Each row has a name. Each piece below is followed by the name of the row it came from. Each question is about the rows just above it.

[164 156 149  83 151  88 167 109 168 152 156 149 120 150] = <115>
[158 156 151  74 165  87 159 168 149 152 156 109 126 155] = <60>
[164 171 149  83 151  88 167 137 149 157 158 149 120 150] = <19>
[164 156 149  83 151  88 167 109 168 152 156 149 120 150] is in which row?
<115>
q: [168 149 152 156]
<60>
Which row holds [109 168 152 156 149]?
<115>
Where do [156 149  83] appear?
<115>
Where do [151  74 165  87] appear?
<60>

[100 150  87 154] : <129>
[115 118 112  82] : <61>
[189 101 150  87] : <53>
[118 112  82] is in which row?
<61>
q: [101 150  87]
<53>
Where do [112  82] appear?
<61>

[140 140 126 149 108 137 102 111 132 129 137 147 106  87 117 130  96 131
 150 111  93 136 125  94 136 147 122 144 120 132 127 129 144 142 125 136
 179 177 140 139 132  98 145 139 100 119 132 128 115]  <88>
[130 128 102 118 134 127 138 133 131 132 125 135 114 144 114 132 124 132
 127 138 124 137 129 140 125 127 115 128 132 116 119 112 123 123 129 120
 120 128 140 129 132 135 149 130 127 143 128 120 121]  <35>
[128 121 134 136 137 131 116 138 117 140 132 119 142 128 116 128 139 134
 107 127 114 130 132 128 130 127 106 126 124 123 118 135 140 128 119 124
 128 141 130 136 145 120 126 118 141 142 115 133 111]  <102>
[140 140 126 149 108 137 102 111 132 129 137 147 106  87 117 130  96 131
 150  93 111 136 125  94 136 147 122 144 120 132 127 129 144 142 125 136
 179 177 140 139 132  98 145 139 100 142 122 107 146]  <62>
[127 154 136 119  94 143 112 120 154 124 120 127 123  93  96 128  83 110
 145  76  96 145  92  90 114 138 146 161  97 126 146 146 140 147 101 130
 191 195 152 165 112  84 135 136  84 107 153 143 105]  <41>
Where do [140 140 126 149 108 137 102 111 132 129 137 147 106  87 117 130  96 131
 150 111  93 136 125  94 136 147 122 144 120 132 127 129 144 142 125 136
 179 177 140 139 132  98 145 139 100 119 132 128 115] appear?
<88>
q: [135 140 128 119 124 128 141]
<102>
q: [119  94 143 112 120 154 124]
<41>
Which row holds [150  93 111]?
<62>
Where do [111 136 125  94] appear?
<62>

[122 127 144 134 126 133 192 138 133 123 150 149 125 137 114 116 148 128
 121 123 107 120] : <42>
[131 125 136 139 130 122 132 131 121 137  96 111 129 130 125 126 126 135
 128 139 117 128] : <77>
[145 119 136 131 117 118  71 106 129 132 143 138 133 127 135 129 126 135
 128 131 139 115] : <141>
[147 132  98 119 117 118 132 106 129 132 143 138 133 127 135 126 126 135
 128 131 139 115] : <142>
[159 124 143 141 147 131  98 119 120 117 133 138 127 113 118 120 148 140
 123 136 129 111] : <128>
[192 138 133 121 150 149 124 145 104 132 124 183 129 125 162 122 128 121
 126 143 157 136] : <38>
q: [123 136 129 111]
<128>
q: [133 123 150 149 125 137 114 116 148 128]
<42>
q: [147 131  98 119]
<128>
q: [192 138 133 123 150 149]
<42>
q: [183 129]
<38>
Which row holds [138 133 127 135 126 126 135 128 131 139]?
<142>
Which row holds [138 133 123]?
<42>

[124 126 102 131 139 129 136 135 121 124 126 102 131 139 131 136 132 131
 134 135 134 119] = <113>
[137 132 127 126 124 136 132 139 129 133 140 168 122 135 101 154 146 134
 128 123 121 117] = <26>
[127 115 131 148 110 122 149 135 121 124 126 102 131 139 131 136 132 131
 134 135 119 122] = <51>
[120 120 121 121 136 129 131 153 146 131 127 134 120 152 136 121 133 133
 116 131 127 117] = <79>
Which row holds [124 126 102 131 139 129 136 135 121 124 126 102 131 139 131 136 132 131
 134 135 134 119]?
<113>
q: [127 115 131 148 110 122 149 135 121 124 126 102 131 139 131 136 132 131
 134 135 119 122]
<51>
[121 136 129 131] is in which row?
<79>

[104  78 181 104] : <85>
[178  69  61 130] : <96>
[137 167 113 193] : <130>
[ 73 167 194 127] : <126>
[167 197 194 127] : <17>
q: [167 197 194 127]
<17>
q: [167 194]
<126>
The row with [197 194] is
<17>

[132 129 130 140 141]  <151>
[ 81 125 100 142 118]  <7>
[142 138 143 149 108]  <69>
[111 159 127  98 130]  <103>
[130 135 166  95 151]  <100>
[113 167 135  97 150]  <131>
[139 139 122  97  74]  <10>
[122 118 121 143 113]  <122>
[153 138 143 154 125]  <156>
[130 135 156  83 146]  <45>
[124 126 131 112 148]  <8>
The row with [132 129 130 140] is
<151>
[167 135] is in which row?
<131>
The row with [153 138 143 154 125] is
<156>
[140 141] is in which row?
<151>
Where do [130 135 156  83 146] appear?
<45>

[142 129 119 121 112 142 126 124 121 137 110 123 109 138  91 159 119 123
 111 130 123  81 102 125 158 154 123 133  77 138 138 161 146 151 165 142
 129 169 148 112 158 134 139 133 126 128 122 147 132 118 137 140] -> <87>
[124 151 107 128 133 144 151 108 120 123 122 102 142 118 163 110 126 132
 112 135 110 153 131 143 114 108 132 126 145 121 123 139 149 133 136 127
 108 149 122 132 162 171  99 147 129 132 165 144 124 137 138 118] -> <84>
[121 142 119 122 121 111 150 140 103 116 133  96 124 129 143 162 118 113
 139 107 120 145 158 127 109 148 131 133 137 125 118 136 138 123 124 129
 158 123 113 130 126 120 113  90 115 147 151 149 177 134 132 128] -> <161>
[107 150 126 111 123 147 146 121 110 123 130  96 147 128 156 123 134 132
 112 107 122 139 120 131 125 129 134 130 154 128  93 140 132 134 143 124
 123 157 129 133 146 132 130 159 129 120 143 109 121 141 134 116] -> <64>
[151 123 130 139 116 103 112 121 138  91 128 100 122 151 103 139 136 131
 141 141 140 111 138 145 141 148 136 134 112 146 106 159 115 147 134 104
 143 152  98 129 115 132 134 137 135 136 141 155 125 180 178 164] -> <167>
[134 152 112 126 119 135 155 104 127 127 132  97 159 131 144 126 116 127
 114 115  83 134 125 145 133 133 124 119 149 123  86 154 142 110 153 139
 125 126 106 141 157 140 120 145 129 154 132 134 122 142 152 123] -> <184>
[144 152 169 104 121 140 122 125 113 104 111 112 134 165  87 113 120 130
  92 147 145  83 125 134 144 118 144 128 129 128 113 122 101 117 150 105
 128 166 130 145 138 142 122 134 135 132  99 147 127 145 133 129] -> <185>
[ 83 126 134 139 116 103 112 121 138  91 128 100 122 151 103 139 136 131
 141 141 140 111 138 145 141 148 136 134 112 146 115 126 126 142 160 121
 114 182 111 143 141 149 133 129  94 149 126 121 116 135 122 142] -> <116>
[141 136 168 106 116 137 112 122  93 121 144 114 129 173  95  89 143 168
 149 117 155 127 131 126 151 152 123 120  89 126 106 159 115 147 134 104
 143 152  98 129 115 132 134  97 138 133 147 122 151  96 118 145] -> <145>
q: [134 165  87 113 120 130  92 147 145  83]
<185>
Where do [ 83 125 134] appear?
<185>
q: [145  83 125 134]
<185>

[143 176 134 132 149 113] = <46>
[135 162 165 145 141 145] = <95>
[123 110 149 135 119 156] = <118>
[133  85 106 113 113 135] = <20>
[165 145 140 127 142 117] = <105>
Which row holds [140 127 142 117]?
<105>
q: [165 145 141]
<95>
q: [ 85 106]
<20>

[125 129 137 113 145 145 123 110 133 167 110 149 118 129 163 106 141 143
  98 128 115 133 108 126 184 112 100 129] = <191>
[119 136 127 103 137 133 116 104 139 173 115 163 127 141 169 100 159 150
  89 128 110 125 107 126 176 117 104 132] = <144>
[138 115 145 146 140 146 140 141 118 113 121 103 115 108 113 141  97 115
 146 129 138 141 132 128 134 120 124 122] = <183>
[131 112 137 141 111  87 149  92  97 112 106 154 149 151 139 118 140 155
 144 102 104 123 144 107 107 150 128 106] = <34>
[135 111 151 140 140 133 144 111 109 132 102 133 122 124 141 121 117 139
 132 117 117 139 127 117 155 123 109 114] = <92>
[113 160  98  94 128 144  94 148 170 159 158 132 124 129 134 123 153 117
  92 152 140 117 108 150 139 116 134 157] = <160>
[116 139 124  96 134 126 114  92 139 183 111 178 132 150 182  90 173 160
  79 124 102 121 104 123 182 120 100 132] = <170>
[119 147 100 114 108 108 112 136 145 123 154 133 143 142 118 131 150 125
 123 135 133 112 132 136  91 141 151 141] = <47>
[140 111 155 146 154 165 141 142 119 125 108 121 115 103 113 141  89 113
 139 131 138 149 124 128 162 108 110 122] = <119>
[124 126 162 108 109  97 142 121 108  95 128 127 145 138 111 137 125 132
 156 115 124 123 149 118  82 149 145 116] = <70>
q: [121 103 115 108 113 141]
<183>
Where do [124 128 162 108] appear?
<119>
q: [127 145 138 111 137 125 132 156]
<70>
Where do [ 87 149] appear?
<34>
Where do [ 79 124 102 121 104 123 182 120 100 132] appear?
<170>

[162 101 123 136 115 150 145 132 137 131 158 108 131 122 126 136 138] = <37>
[127 100  77 108 116 177 145 131 134 124 164 107 125  85 129 105 120] = <22>
[129 154 152 144 135 120 129 139 117 158 126 136 131 131 138 108 122] = <5>
[124 136 109 150 114 113 134 119 148 144 117 122 143 153 109 133 125] = <117>
[109  90  85  98 129 155 157 126 151 122 158 126 143 105 115 128 129] = <18>
[141 130 110 162 101 121 136 115 150 145 132 122 148 155 101 122 124] = <162>
[143 129 113 160 100 124 134 115 149 142 135 120 146 151 102 119 125] = <168>
q: [131 158 108 131 122 126 136 138]
<37>
[162 101 121 136 115 150 145 132] is in which row?
<162>
q: [101 121 136]
<162>

[112 119 129 146 135 124 127 118 124 166 126 112 138 114 131 129 141 141
 107 121 131 104 131 147  95 139 155 133 153 121 133 128 128 159 140 165
 102 142 128 140 112]  <66>
[128 146 148 119 128 139  93 128 115 169 117 107 133 120 108 114 114 134
 107 144 122 121 122 151 153 126 160 134 142  93 144 142 129 114 114 115
 143 130 120 119 146]  <94>
[114 121 127 129 128 110 133 124 120 115 129 136 127 146 115 149 141 146
 123 108 110 147 108 108 121 147  99 129 124 145 117 109  94 134 125 131
 141 121 112 141 116]  <21>
[113 117 119 120 133  93 169 139 107 115 117 119 128 128 145 126 132 147
 140 118 153 131 153 123 107 123 126 153 123 128 161 116 121 127 122  95
 138 119 139 103 122]  <63>
Where do [120 133  93 169 139 107 115 117 119 128 128] appear?
<63>
Which row holds [169 117 107 133 120 108 114 114 134 107 144]?
<94>
q: [126 160 134 142  93 144 142 129 114 114 115 143]
<94>
The row with [120 115 129 136 127] is
<21>
Which row holds [116 121 127]?
<63>
q: [123 108 110 147 108]
<21>

[137 114 132 134 138 130] : <74>
[127 171 123 130 104 113] : <120>
[101 122 116 137 130 138] : <6>
[138 104 113 123 130 171] : <27>
The row with [130 138] is
<6>
q: [138 104 113]
<27>
Which row holds [113 123 130]?
<27>
q: [138 130]
<74>
Which row holds [171 123 130 104 113]?
<120>
q: [101 122 116]
<6>

